Below are the code and all the weights of a small trained network. Each question names an input and a class and asks about switching units off, where a switched-off unit gives its printed mean instead of its output.

import numpy as np


def w(rows, s, z=0):
    codes = np.array(rows[::2]) - 128.0
    scale = np.full(codes.shape[1], s)
    scale[-1] = z or s
    return codes * scale


def f(y):
    return np.maximum(y, 0)


def log_softmax(a):
    a = a - a.max(-1, keepdims=True)
    return a - np.log(np.exp(a).sum(-1, keepdims=True))


def net(x, mask):
    res = np.array(x, float).reshape(1, 7) / 4 @ E
    y = f(res @ A[0][:, :-1].T + A[0][:, -1])
    res = res + np.where(mask, y, B[0][:, -1]) @ B[0][:, :-1]
    return log_softmax(res[-1] @ U[:, :-1].T + U[:, -1])


A, B = {}, {}
E = w([
[128,118,129,141,116,124],'x0',
[170,10,164,93,164,104],'x1',
[30,83,160,83,105,193],'x2',
[134,98,94,137,100,121],'x3',
[110,159,162,51,72,32],'x4',
[148,139,142,117,122,147],'x5',
[152,108,102,123,98,139],'x6',
],0.012)
A[0] = w([
[101,98,153,121,108,151,83],'n0',
[159,84,149,90,156,128,90],'n1',
[143,113,91,189,225,177,170],'n2',
[158,62,26,162,136,170,155],'n3',
[83,18,150,93,140,127,36],'n4',
[126,130,178,100,69,83,196],'n5',
[254,182,66,165,179,44,154],'n6',
[231,108,141,177,173,63,57],'n7',
[150,109,129,57,192,129,163],'n8',
[50,201,92,164,80,185,11],'n9',
[7,101,154,68,89,186,127],'n10',
[94,193,104,168,81,154,50],'n11',
[51,103,123,108,99,172,104],'n12',
[126,120,80,211,158,213,119],'n13',
[34,83,128,177,106,86,194],'n14',
[84,188,133,132,118,133,102],'n15',
[91,186,112,96,94,101,135],'n16',
[97,139,135,42,80,54,229],'n17',
[100,196,109,152,121,180,70],'n18',
[151,40,182,114,195,74,30],'n19',
[65,54,157,51,95,250,137],'n20',
[77,221,114,193,64,144,16],'n21',
[139,91,146,233,180,194,178],'n22',
[140,193,92,187,110,111,84],'n23',
[97,153,136,109,106,59,227],'n24',
[123,153,161,163,129,42,235],'n25',
[142,121,174,61,87,35,177],'n26',
[116,104,101,184,227,226,169],'n27',
[224,143,128,131,166,97,122],'n28',
[47,122,124,56,95,205,70],'n29',
[75,93,166,96,123,171,140],'n30',
[122,108,86,193,194,206,187],'n31',
[189,16,208,113,199,90,7],'n32',
],0.0099,0.0015)
B[0] = w([
[107,142,141,165,197,107,156],'n0',
[74,28,67,140,163,172,171],'n1',
[189,152,134,70,57,103,196],'n2',
[129,169,121,134,92,135,184],'n3',
[65,92,108,179,146,131,198],'n4',
[160,106,160,71,56,106,192],'n5',
[161,206,120,196,202,25,247],'n6',
[65,167,150,184,194,76,210],'n7',
[88,122,90,120,93,153,170],'n8',
[106,66,71,187,120,198,193],'n9',
[150,145,212,149,197,74,218],'n10',
[86,13,80,152,150,181,178],'n11',
[153,251,202,196,192,57,179],'n12',
[141,131,164,94,59,119,198],'n13',
[163,160,160,152,125,134,164],'n14',
[84,90,86,132,121,146,169],'n15',
[104,82,76,100,69,195,181],'n16',
[160,148,171,56,48,123,224],'n17',
[88,87,67,99,142,195,176],'n18',
[27,32,91,138,129,191,205],'n19',
[91,187,132,172,165,67,224],'n20',
[81,81,87,105,175,180,197],'n21',
[179,137,181,3,66,103,199],'n22',
[102,112,108,178,177,176,182],'n23',
[185,127,152,56,75,155,189],'n24',
[152,159,163,113,124,95,186],'n25',
[133,101,171,51,77,107,228],'n26',
[163,111,132,94,45,70,208],'n27',
[113,144,153,188,192,100,194],'n28',
[156,248,136,184,194,141,197],'n29',
[174,155,156,172,169,101,181],'n30',
[142,155,209,65,22,131,199],'n31',
[27,37,21,143,134,228,226],'n32',
],0.0072,0.014)
U = w([
[154,140,183,36,12,122,254],'0',
[129,192,160,252,198,86,143],'1',
[72,63,60,176,125,246,5],'2',
],0.014,0.00086)

Each question gives the input, the list of numbers given to net, and the class t.
The units are the neurons (one row each of A and B). Each row of codes is followed by its name. A weight is (code - 128) times the scale printed after its matrix; where a second scale follows, it is the last column's (A, B and U).
mask holds one flag per neuron, in row order. A switched-off neuron (its flag False) gives its mean, the last column of its row in B, instead of its output. The means were averaged over made-up inputs and are rounded, as every weight is.
A unit's drop is (log p(t) with every unit on - log p(t) with that unit switched off) / (log p(t) with every unit on - log p(t) with every unit switched off).
most important unit: the unit with the biggest drop
top k neurons: the k neurons with the biggest drops, biggest first
drop of u: that unit's drop, to one decimal
input [-8,7,7,6,-4,0,-8], class 1: most important unit -> n20
input [0,5,-5,-1,-5,4,8], class 0: top 3 neurons -> n22, n2, n31
input [3,-3,-1,8,2,2,-3], class 2: top 2 neurons -> n22, n31
input [-4,8,-7,7,-3,-7,-5], class 2: top 2 neurons -> n32, n19
input [0,-7,7,1,0,-2,-1], class 1: top 3 neurons -> n12, n10, n29
input [-5,-5,5,-6,-1,-8,3], class 1: top 4 neurons -> n12, n10, n32, n29
input [2,-6,-5,4,-3,-3,5], class 2: top 2 neurons -> n11, n21
input [-3,-2,-2,-7,1,8,5], class 1: top 2 neurons -> n32, n19
input [-7,7,-8,3,2,0,4], class 1: top 2 neurons -> n6, n7
input [3,-1,2,-1,0,-2,-2], class 1: drop of n32 -> 0.2
input [-4,4,-3,5,3,6,7], class 2: drop of n2 -> 0.1
input [-3,5,2,7,-6,-5,-6], class 0: drop of n22 -> 0.1
input [4,4,-1,7,-4,-7,-8], class 0: drop of n22 -> 0.7
input [2,-3,3,0,-3,7,-6], class 0: most important unit -> n6
